Below is a small trained network, with its code and all its weights. Each question gives an input and a class and asks what happens when units are switched off, that is, made to give their printed mean instead of their output.

import numpy as np


def w(rows, s, z=0):
    codes = np.array(rows[::2]) - 128.0
    scale = np.full(codes.shape[1], s)
    scale[-1] = z or s
    return codes * scale


def f(y):
    return np.maximum(y, 0)


def log_softmax(a):
    a = a - a.max(-1, keepdims=True)
    return a - np.log(np.exp(a).sum(-1, keepdims=True))


def net(x, mask):
    res = np.array(x, float).reshape(1, 7) / 4 @ E
    y = f(res @ A[0][:, :-1].T + A[0][:, -1])
    res = res + np.where(mask, y, B[0][:, -1]) @ B[0][:, :-1]
    return log_softmax(res[-1] @ U[:, :-1].T + U[:, -1])


A, B = {}, {}
E = w([
[65,130,189,170,120],'x0',
[63,114,160,70,102],'x1',
[100,176,129,60,94],'x2',
[82,6,123,107,134],'x3',
[172,121,80,103,206],'x4',
[63,156,46,157,165],'x5',
[129,134,91,136,2],'x6',
],0.011)
A[0] = w([
[179,160,211,86,8,183],'N1',
[101,41,83,195,133,255],'N2',
[130,186,96,126,169,103],'N3',
[141,76,99,68,162,83],'N4',
[41,135,163,104,125,114],'N5',
[64,180,159,92,125,132],'N6',
[112,118,43,178,107,225],'N7',
[136,82,113,104,158,200],'N8',
[142,122,243,132,210,217],'N9',
[174,193,117,156,144,249],'N10',
[176,131,159,159,149,144],'N11',
[59,100,69,205,139,98],'N12',
[147,80,102,81,159,99],'N13',
[83,64,80,80,134,187],'N14',
[148,210,102,113,146,49],'N15',
[133,61,110,60,146,108],'N16',
[143,186,66,163,198,225],'N17',
],0.014,0.0033)
B[0] = w([
[57,43,25,178,100,252],'N1',
[128,203,103,133,145,198],'N2',
[171,73,159,66,65,175],'N3',
[136,220,230,78,179,172],'N4',
[35,139,158,187,122,181],'N5',
[60,54,177,133,55,178],'N6',
[111,211,61,94,180,185],'N7',
[176,233,142,125,181,171],'N8',
[164,79,211,216,139,215],'N9',
[172,41,100,58,56,198],'N10',
[181,64,105,175,124,170],'N11',
[109,199,52,187,175,183],'N12',
[101,216,196,112,122,169],'N13',
[126,202,132,102,165,183],'N14',
[119,84,111,25,61,179],'N15',
[112,254,164,81,193,178],'N16',
[242,136,103,31,84,217],'N17',
],0.0074,0.018)
U = w([
[146,169,58,163,149,203],'0',
[36,112,202,145,79,1],'1',
[122,92,59,159,102,172],'2',
[192,111,138,49,79,109],'3',
[254,99,166,188,185,55],'4',
[123,212,212,79,144,189],'5',
],0.012,0.0019)

Each question gives the input, the list of numbers given to net, and the class t.
The units are the neurons (one row each of A and B). Each row of codes is followed by its name. A weight is (code - 128) times the scale printed after its matrix; where a second scale follows, it is the last column's (A, B and U).
mask holds one flag per neuron, in row order. A switched-off neuron (its flag False) gives its mean, the last column of its row in B, instead of its output. The means were averaged over made-up inputs and are rounded, as every weight is.
A unit's drop is (log p(t) with every unit on - log p(t) with that unit switched off) / (log p(t) with every unit on - log p(t) with every unit switched off).
The circuit of an input: a set's keep is (log p(t) with only the set's units on - log p(t) with every unit switched off) / (log p(t) with every unit on - log p(t) with every unit switched off). Starting from the 12 units with the biggest drops (on a tie, the unit counted first), units are removed one at a time, each time the one whose removal leaves the highest keep (on an exact tie, the one counted first), for as long as the keep stays at least 0.8.
circuit, biggest first: the units of the circuit, biggest drop first
top k neurons: the k neurons with the biggest drops, biggest first
drop when u is switched off: that unit's drop, to one decimal
input [-5,8,-8,-1,2,-8,-3], class 4: circuit, biggest first => N9
input [8,4,-6,4,-3,5,4], class 0: top 2 neurons => N12, N2
input [-5,-7,-6,-3,4,6,8], class 3: top 2 neurons => N17, N10
input [4,2,-2,1,-2,4,6], class 0: circuit, biggest first => N12, N7
input [-6,-2,-8,-2,-1,2,1], class 3: top 2 neurons => N17, N1
input [1,2,-4,3,6,-7,-4], class 5: top 4 neurons => N16, N13, N4, N1
input [0,-4,8,2,3,-6,2], class 2: top 2 neurons => N1, N17
input [-4,4,-5,8,-5,-8,5], class 5: top 2 neurons => N16, N14
input [-2,3,-8,-5,4,3,-4], class 3: top 4 neurons => N17, N10, N3, N15
input [3,4,-1,-7,-5,-5,1], class 1: top 2 neurons => N6, N17
input [-5,-8,8,-2,-1,4,6], class 3: drop when N9 is switched off => 0.0
input [-8,6,1,-4,-2,1,7], class 2: drop when N1 is switched off => 0.2
input [3,5,-4,5,-3,2,-7], class 5: drop when N1 is switched off => 0.3
input [0,-8,7,-1,-1,-6,3], class 2: circuit, biggest first => N1
